Below is a small trained network, with its code and all its weights. Each question gives an input and a class and asks what happens when units are switched off, that is, made to give their printed mean instead of their output.

import numpy as np


def w(rows, s, z=0):
    codes = np.array(rows[::2]) - 128.0
    scale = np.full(codes.shape[1], s)
    scale[-1] = z or s
    return codes * scale


def norm(h):
    return h / np.sqrt((h * h).mean(-1, keepdims=True) + 1e-5)


def f(y):
    return np.maximum(y, 0)


def log_softmax(a):
    a = a - a.max(-1, keepdims=True)
    return a - np.log(np.exp(a).sum(-1, keepdims=True))


def net(x, mask):
    res = np.array(x, float).reshape(1, 3) / 4 @ E
    u = 0
    for l in range(4):
        y = f(norm(res) @ A[l][:, :-1].T + A[l][:, -1])
        res = res + np.where(mask[u : u + 6], y, B[l][:, -1]) @ B[l][:, :-1]
        u += 6
    return log_softmax(norm(res)[-1] @ U[:, :-1].T + U[:, -1])


A, B = {}, {}
E = w([
[98,2,174,59,122],'x0',
[208,111,16,111,77],'x1',
[134,224,65,218,166],'x2',
],0.0081)
A[0] = w([
[120,190,173,196,117,111],'0.n0',
[171,153,20,65,32,88],'0.n1',
[73,127,217,105,185,240],'0.n2',
[44,40,26,188,212,90],'0.n3',
[163,241,254,45,140,1],'0.n4',
[148,157,126,92,97,58],'0.n5',
],0.0085,0.0017)
B[0] = w([
[157,139,2,27,174,198],'0.n0',
[218,87,210,161,94,246],'0.n1',
[101,155,104,229,75,255],'0.n2',
[231,116,84,204,159,185],'0.n3',
[157,102,40,155,66,187],'0.n4',
[103,139,194,147,113,146],'0.n5',
],0.01,0.0062)
A[1] = w([
[61,149,217,143,53,81],'1.n0',
[143,59,117,129,132,159],'1.n1',
[69,104,39,2,78,162],'1.n2',
[10,120,200,89,190,76],'1.n3',
[74,135,208,165,110,121],'1.n4',
[82,142,184,112,129,3],'1.n5',
],0.012,0.00064)
B[1] = w([
[224,67,170,192,81,253],'1.n0',
[115,204,121,69,196,244],'1.n1',
[13,194,124,169,55,182],'1.n2',
[246,157,211,137,144,176],'1.n3',
[193,69,162,180,79,220],'1.n4',
[211,130,109,93,173,154],'1.n5',
],0.011,0.0041)
A[2] = w([
[129,197,157,57,187,60],'2.n0',
[161,129,76,184,148,171],'2.n1',
[216,159,182,97,163,35],'2.n2',
[157,37,159,2,61,248],'2.n3',
[183,120,89,117,182,135],'2.n4',
[64,246,206,134,193,148],'2.n5',
],0.011,0.0017)
B[2] = w([
[165,121,168,128,175,140],'2.n0',
[51,101,171,64,63,254],'2.n1',
[153,74,153,192,160,216],'2.n2',
[111,199,94,117,244,240],'2.n3',
[110,54,167,133,126,201],'2.n4',
[184,31,98,46,220,149],'2.n5',
],0.011,0.0073)
A[3] = w([
[85,8,129,159,134,108],'3.n0',
[54,176,177,125,125,104],'3.n1',
[202,174,79,114,70,15],'3.n2',
[146,166,171,103,107,65],'3.n3',
[169,170,98,218,84,22],'3.n4',
[144,187,87,125,121,5],'3.n5',
],0.011,0.0015)
B[3] = w([
[154,181,174,212,48,254],'3.n0',
[138,119,5,6,134,152],'3.n1',
[43,108,137,254,66,182],'3.n2',
[157,75,147,127,217,141],'3.n3',
[51,105,118,66,25,239],'3.n4',
[123,89,230,98,136,158],'3.n5',
],0.0082,0.0057)
U = w([
[95,137,98,192,2,52],'0',
[235,109,205,189,124,69],'1',
[115,181,65,72,204,244],'2',
],0.01,0.0011)

Each question gives the input, the list of numbers given to net, and the class t.
The units are the neurons (one row each of A and B). Each row of codes is followed by its name. A weight is (code - 128) times the scale printed after its matrix; where a second scale follows, it is the last column's (A, B and U).
mask holds one flag per neuron, layer by layer. A switched-off neuron (its flag False) gives its mean, the last column of its row in B, instead of its output. The means were averaged over made-up inputs and are rounded, as every weight is.
A unit's drop is (log p(t) with every unit on - log p(t) with that unit switched off) / (log p(t) with every unit on - log p(t) with every unit switched off).
The circuit of an input: a set's keep is (log p(t) with only the set's units on - log p(t) with every unit switched off) / (log p(t) with every unit on - log p(t) with every unit switched off). Starting from the 12 units with the biggest drops (on a tie, the unit counted first), units are removed one at a time, each time the one whose removal leaves the highest keep (on an exact tie, the one counted first), for as long as the keep stays at least 0.8.
circuit, biggest first: the units of the circuit, biggest drop first
k most important neurons: the k neurons with the biggest drops, biggest first
drop of u: that unit's drop, to one decimal
input [-7,-8,3], class 2: most important neuron : 0.n0
input [8,-4,5], class 0: circuit, biggest first : 0.n2, 0.n1
input [-7,-3,1], class 2: circuit, biggest first : 0.n1, 1.n0, 2.n5
input [-5,-7,-8], class 0: circuit, biggest first : 0.n4, 0.n1
input [-2,-1,3], class 2: 2 most important neurons : 0.n1, 0.n0
input [3,1,-8], class 2: 4 most important neurons : 2.n3, 0.n1, 1.n2, 3.n1
input [-6,0,4], class 2: 2 most important neurons : 1.n0, 1.n4
input [-7,-8,-4], class 0: 3 most important neurons : 0.n4, 0.n2, 2.n3
input [-6,-8,-3], class 0: 2 most important neurons : 0.n2, 2.n3
input [-7,-5,3], class 2: 2 most important neurons : 1.n0, 2.n5
input [-2,-1,5], class 2: 2 most important neurons : 0.n1, 0.n0
input [1,-4,1], class 0: 2 most important neurons : 0.n2, 2.n3
input [-2,-4,-4], class 0: drop of 0.n4 : 0.2
input [1,3,-7], class 2: drop of 0.n2 : 0.1
input [-3,-7,-5], class 0: drop of 0.n4 : 0.7
input [5,1,-5], class 2: drop of 0.n1 : 0.3
input [1,-7,1], class 0: most important neuron : 0.n4
